Here is a tiny trained network, its code and every weight. The questions are about switching its units off for an input and a class, where a switched-off unit gives its printed mean instead of its output.

import numpy as np


def w(rows, s, z=0):
    codes = np.array(rows[::2]) - 128.0
    scale = np.full(codes.shape[1], s)
    scale[-1] = z or s
    return codes * scale


def norm(h):
    return h / np.sqrt((h * h).mean(-1, keepdims=True) + 1e-5)


def f(y):
    return np.maximum(y, 0)


def log_softmax(a):
    a = a - a.max(-1, keepdims=True)
    return a - np.log(np.exp(a).sum(-1, keepdims=True))


def net(x, mask):
    res = np.array(x, float).reshape(1, 6) / 4 @ E
    u = 0
    for l in range(3):
        y = f(norm(res) @ A[l][:, :-1].T + A[l][:, -1])
        res = res + np.where(mask[u : u + 3], y, B[l][:, -1]) @ B[l][:, :-1]
        u += 3
    return log_softmax(norm(res)[-1] @ U[:, :-1].T + U[:, -1])


A, B = {}, {}
E = w([
[104,121,204,184,172,138,145,50,146,253,143,159],'x0',
[150,68,169,63,113,130,112,100,28,206,37,57],'x1',
[100,124,106,116,3,246,128,115,131,82,60,147],'x2',
[83,148,116,64,164,197,37,125,78,99,180,182],'x3',
[181,153,167,42,113,144,84,131,141,98,111,73],'x4',
[126,74,161,63,121,61,65,114,131,156,135,120],'x5',
],0.0057)
A[0] = w([
[138,158,131,140,179,86,131,125,119,169,190,116,22],'L0N0',
[58,166,69,148,132,155,74,113,103,116,202,254,1],'L0N1',
[35,141,102,157,143,155,99,156,93,105,179,232,23],'L0N2',
],0.0046,0.0044)
B[0] = w([
[135,142,184,137,135,88,141,67,176,111,105,204,181],'L0N0',
[28,46,45,197,253,187,152,82,19,47,207,191,253],'L0N1',
[7,84,82,142,191,193,117,133,110,57,156,128,240],'L0N2',
],0.0052,0.0022)
A[1] = w([
[145,167,158,229,223,161,162,121,104,186,150,155,61],'L1N0',
[125,151,94,14,101,144,88,163,80,64,150,56,114],'L1N1',
[165,120,84,22,165,39,93,230,41,87,206,4,2],'L1N2',
],0.0037,0.0056)
B[1] = w([
[174,169,133,2,107,185,156,115,124,110,132,99,219],'L1N0',
[165,160,153,140,104,132,50,123,101,81,79,186,254],'L1N1',
[211,87,52,174,234,80,116,144,135,118,66,144,204],'L1N2',
],0.0069,0.0025)
A[2] = w([
[118,173,61,226,64,107,216,195,188,69,123,103,16],'L2N0',
[109,48,139,131,105,126,159,106,43,255,67,80,3],'L2N1',
[106,149,169,127,170,30,110,112,156,170,231,99,17],'L2N2',
],0.0058,0.0049)
B[2] = w([
[180,121,19,160,63,129,206,151,225,135,196,38,254],'L2N0',
[2,130,170,233,90,81,177,101,68,118,100,59,254],'L2N1',
[123,96,187,59,127,148,118,225,160,200,175,221,189],'L2N2',
],0.0085,0.0037)
U = w([
[15,119,60,160,181,217,118,122,112,65,206,200,184],'0',
[152,173,141,42,3,226,32,122,90,68,33,140,82],'1',
[231,96,80,100,208,15,56,173,75,69,54,98,131],'2',
[152,108,212,67,190,64,143,175,169,236,187,183,137],'3',
[201,140,28,159,48,133,219,151,241,102,159,62,136],'4',
[177,252,160,90,178,210,186,56,102,159,131,94,68],'5',
[46,107,191,196,83,84,180,61,60,188,41,38,190],'6',
[120,100,187,117,50,111,87,36,219,179,103,131,3],'7',
],0.012,0.0054)

Each question gives the input, the list of numbers given to net, and the class t.
The units are the neurons (one row each of A and B). Each row of codes is followed by its name. A weight is (code - 128) times the scale printed after its matrix; where a second scale follows, it is the last column's (A, B and U).
mask holds one flag per neuron, layer by layer. A switched-off neuron (its flag False) gives its mean, the last column of its row in B, instead of its output. The means were averaged over made-up inputs and are rounded, as every weight is.
A unit's drop is (log p(t) with every unit on - log p(t) with that unit switched off) / (log p(t) with every unit on - log p(t) with every unit switched off).
The circuit of an input: a set's keep is (log p(t) with only the set's units on - log p(t) with every unit switched off) / (log p(t) with every unit on - log p(t) with every unit switched off). Starting from all 9 units, units are removed one at a time, each time the one whose removal leaves the highest keep (on an exact tie, the one counted first), for as long as the keep stays at least 0.8.
circuit, biggest first: the units of the circuit, biggest drop first
k most important neurons: the k neurons with the biggest drops, biggest first
k most important neurons of layer l: the k neurons of layer l with the biggest drops, biggest first
drop when u is switched off: that unit's drop, to one decimal
input [1,-1,-3,-5,7,2], class 3: circuit, biggest first => [L2N2]
input [-3,-6,-4,2,3,3], class 2: 2 most important neurons of layer 2 => [L2N1, L2N0]
input [-5,-4,-2,-7,7,6], class 2: 3 most important neurons => [L1N2, L1N1, L2N0]
input [1,-2,-7,3,-4,1], class 3: 2 most important neurons of layer 2 => [L2N2, L2N1]
input [-4,2,0,-2,8,-2], class 2: 2 most important neurons of layer 1 => [L1N2, L1N0]
input [8,4,-5,3,0,-8], class 5: 2 most important neurons => [L1N0, L0N0]
input [-2,-6,-7,2,5,4], class 3: 2 most important neurons => [L2N2, L0N0]
input [-8,8,-2,6,4,-8], class 2: 2 most important neurons of layer 1 => [L1N2, L1N0]
input [-2,0,-3,-2,-7,7], class 3: drop when L2N2 is switched off => 0.2
input [-7,-5,-5,3,3,1], class 2: drop when L1N2 is switched off => 0.1
input [6,-7,-1,-3,5,2], class 3: drop when L2N2 is switched off => 0.1
input [-1,2,0,1,-1,-7], class 4: drop when L1N2 is switched off => 0.0
